Below are the code and all the weights of a small trained network. Each question names an input and a class and asks about switching units off, where a switched-off unit gives its printed mean instead of its output.

import numpy as np


def w(rows, s, z=0):
    codes = np.array(rows[::2]) - 128.0
    scale = np.full(codes.shape[1], s)
    scale[-1] = z or s
    return codes * scale


def f(y):
    return y / 2 * (1 + np.tanh(0.7978845608 * (y + 0.044715 * y**3)))


def log_softmax(a):
    a = a - a.max(-1, keepdims=True)
    return a - np.log(np.exp(a).sum(-1, keepdims=True))


def net(x, mask):
    res = np.array(x, float).reshape(1, 3) / 4 @ E
    y = f(res @ A[0][:, :-1].T + A[0][:, -1])
    res = res + np.where(mask, y, B[0][:, -1]) @ B[0][:, :-1]
    return log_softmax(res[-1] @ U[:, :-1].T + U[:, -1])


A, B = {}, {}
E = w([
[190,201,158,107,70,172,172,180,192,109,175],'x0',
[43,137,95,118,144,187,54,247,125,144,121],'x1',
[160,103,194,70,217,174,112,157,128,194,100],'x2',
],0.013)
A[0] = w([
[171,97,200,80,181,104,97,94,153,185,107,118],'n1',
[153,111,146,102,107,82,172,84,146,132,93,100],'n2',
[115,108,105,192,102,91,127,144,123,64,120,77],'n3',
[137,72,117,169,147,94,157,104,88,142,80,129],'n4',
[72,126,108,183,71,81,100,123,125,103,136,91],'n5',
[147,174,163,102,114,183,130,124,173,123,181,90],'n6',
[122,116,246,58,146,128,111,139,120,135,100,75],'n7',
[63,161,129,201,101,118,154,68,137,108,168,111],'n8',
[152,106,153,75,141,130,125,140,130,153,111,249],'n9',
[177,105,182,89,150,177,101,128,125,160,76,94],'n10',
[100,75,126,131,143,80,119,93,99,149,98,133],'n11',
[212,118,164,116,106,88,155,81,101,128,123,205],'n12',
[165,169,198,116,66,139,157,176,218,120,156,129],'n13',
[179,111,137,130,137,75,148,80,158,129,108,118],'n14',
[111,60,95,128,148,97,98,141,103,133,127,104],'n15',
[108,149,103,121,128,159,107,183,110,113,108,124],'n16',
[59,136,114,176,139,160,70,174,132,129,119,181],'n17',
[58,113,80,131,111,142,79,167,148,112,161,98],'n18',
[185,78,153,161,145,86,184,93,115,130,158,113],'n19',
[88,78,112,163,161,103,108,119,104,126,93,143],'n20',
[89,85,113,103,126,133,93,180,144,176,159,111],'n21',
[102,137,85,103,132,153,94,196,118,109,102,141],'n22',
[133,138,84,182,88,123,117,131,81,131,165,205],'n23',
[112,59,94,151,132,132,89,127,96,144,102,115],'n24',
[88,165,97,118,143,133,103,187,117,141,129,104],'n25',
[99,117,135,189,151,98,104,97,104,163,97,109],'n26',
[112,146,70,170,89,95,124,107,123,69,130,181],'n27',
[124,175,83,147,91,124,148,142,144,95,158,103],'n28',
[146,84,138,50,170,190,131,134,100,155,123,115],'n29',
[98,59,90,98,155,104,104,108,57,104,118,118],'n30',
],0.012,0.015)
B[0] = w([
[117,56,93,158,154,77,175,121,147,144,109,210],'n1',
[39,145,179,149,182,142,139,81,48,127,217,183],'n2',
[138,38,85,135,203,125,189,124,116,119,143,168],'n3',
[165,179,197,89,91,152,156,160,119,111,126,200],'n4',
[144,26,107,182,202,103,205,148,124,104,88,186],'n5',
[147,110,182,19,188,230,233,201,42,8,152,177],'n6',
[135,42,96,145,238,104,210,113,76,102,145,177],'n7',
[121,88,113,157,160,92,172,148,152,149,108,192],'n8',
[143,134,70,170,10,65,39,168,254,215,23,233],'n9',
[122,80,87,151,204,110,205,127,129,137,111,187],'n10',
[169,172,130,83,121,168,180,173,160,79,94,208],'n11',
[110,172,186,160,56,92,83,77,141,145,125,253],'n12',
[184,182,153,49,130,189,191,174,156,64,92,225],'n13',
[72,163,198,171,154,74,131,102,84,131,189,197],'n14',
[100,153,160,68,175,175,182,154,107,52,121,177],'n15',
[109,177,173,165,130,120,146,119,78,143,176,177],'n16',
[116,168,189,168,100,74,84,117,143,146,135,227],'n17',
[81,133,172,187,138,122,124,76,101,117,208,185],'n18',
[38,205,201,164,169,101,124,65,49,140,207,206],'n19',
[186,161,151,100,91,153,147,178,145,85,110,211],'n20',
[107,137,154,160,132,76,128,106,76,132,178,180],'n21',
[97,177,193,154,118,119,116,69,106,197,155,199],'n22',
[162,108,120,164,88,85,94,159,194,184,75,212],'n23',
[162,157,149,113,153,166,149,136,108,100,101,187],'n24',
[96,149,214,161,171,107,131,82,68,124,152,178],'n25',
[169,163,182,79,176,216,194,152,130,70,102,184],'n26',
[167,90,93,162,98,67,116,112,166,132,70,232],'n27',
[150,71,87,119,220,148,218,155,82,74,94,170],'n28',
[161,47,136,167,201,54,177,97,117,138,92,192],'n29',
[175,155,148,75,124,177,146,183,127,63,103,209],'n30',
],0.0089,0.018)
U = w([
[66,177,167,165,125,109,124,102,96,135,168,118],'0',
[162,164,147,75,127,170,151,176,123,91,108,132],'1',
[129,6,112,162,148,100,151,134,125,130,108,68],'2',
[144,176,116,153,56,91,78,150,195,171,72,254],'3',
[83,137,123,112,117,158,125,113,88,129,145,90],'4',
[136,103,114,109,128,150,108,140,124,111,139,86],'5',
],0.019,0.0048)

Each question gives the input, the list of numbers given to net, and the class t.
The units are the neurons (one row each of A and B). Each row of codes is followed by its name. A weight is (code - 128) times the scale printed after its matrix; where a second scale follows, it is the last column's (A, B and U).
mask holds one flag per neuron, in row order. A switched-off neuron (its flag False) gives its mean, the last column of its row in B, instead of its output. The means were averaged over made-up inputs and are rounded, as every weight is.
A unit's drop is (log p(t) with every unit on - log p(t) with that unit switched off) / (log p(t) with every unit on - log p(t) with every unit switched off).
unit that matters most: the unit with the biggest drop
k most important neurons: the k neurons with the biggest drops, biggest first
drop of u: that unit's drop, to one decimal
input [-4,-5,-7], class 2: unit that matters most	n5
input [-2,2,-4], class 2: 2 most important neurons	(n9, n12)
input [-2,-7,-8], class 2: 3 most important neurons	(n5, n27, n3)
input [3,-7,7], class 0: 3 most important neurons	(n19, n12, n14)
input [-1,5,5], class 0: 4 most important neurons	(n22, n17, n5, n27)
input [4,-8,7], class 0: 2 most important neurons	(n19, n12)
input [-4,6,7], class 2: 2 most important neurons	(n29, n7)
input [-3,-7,7], class 0: 4 most important neurons	(n19, n12, n14, n2)
input [1,4,3], class 0: 2 most important neurons	(n23, n27)
input [-8,4,-8], class 1: 3 most important neurons	(n30, n20, n26)
input [5,5,4], class 0: drop of n30	0.2
input [-8,5,0], class 1: drop of n11	0.0
input [6,-5,8], class 2: drop of n1	0.1
input [-8,-6,4], class 1: unit that matters most	n11
input [-5,-1,-7], class 2: drop of n5	0.3
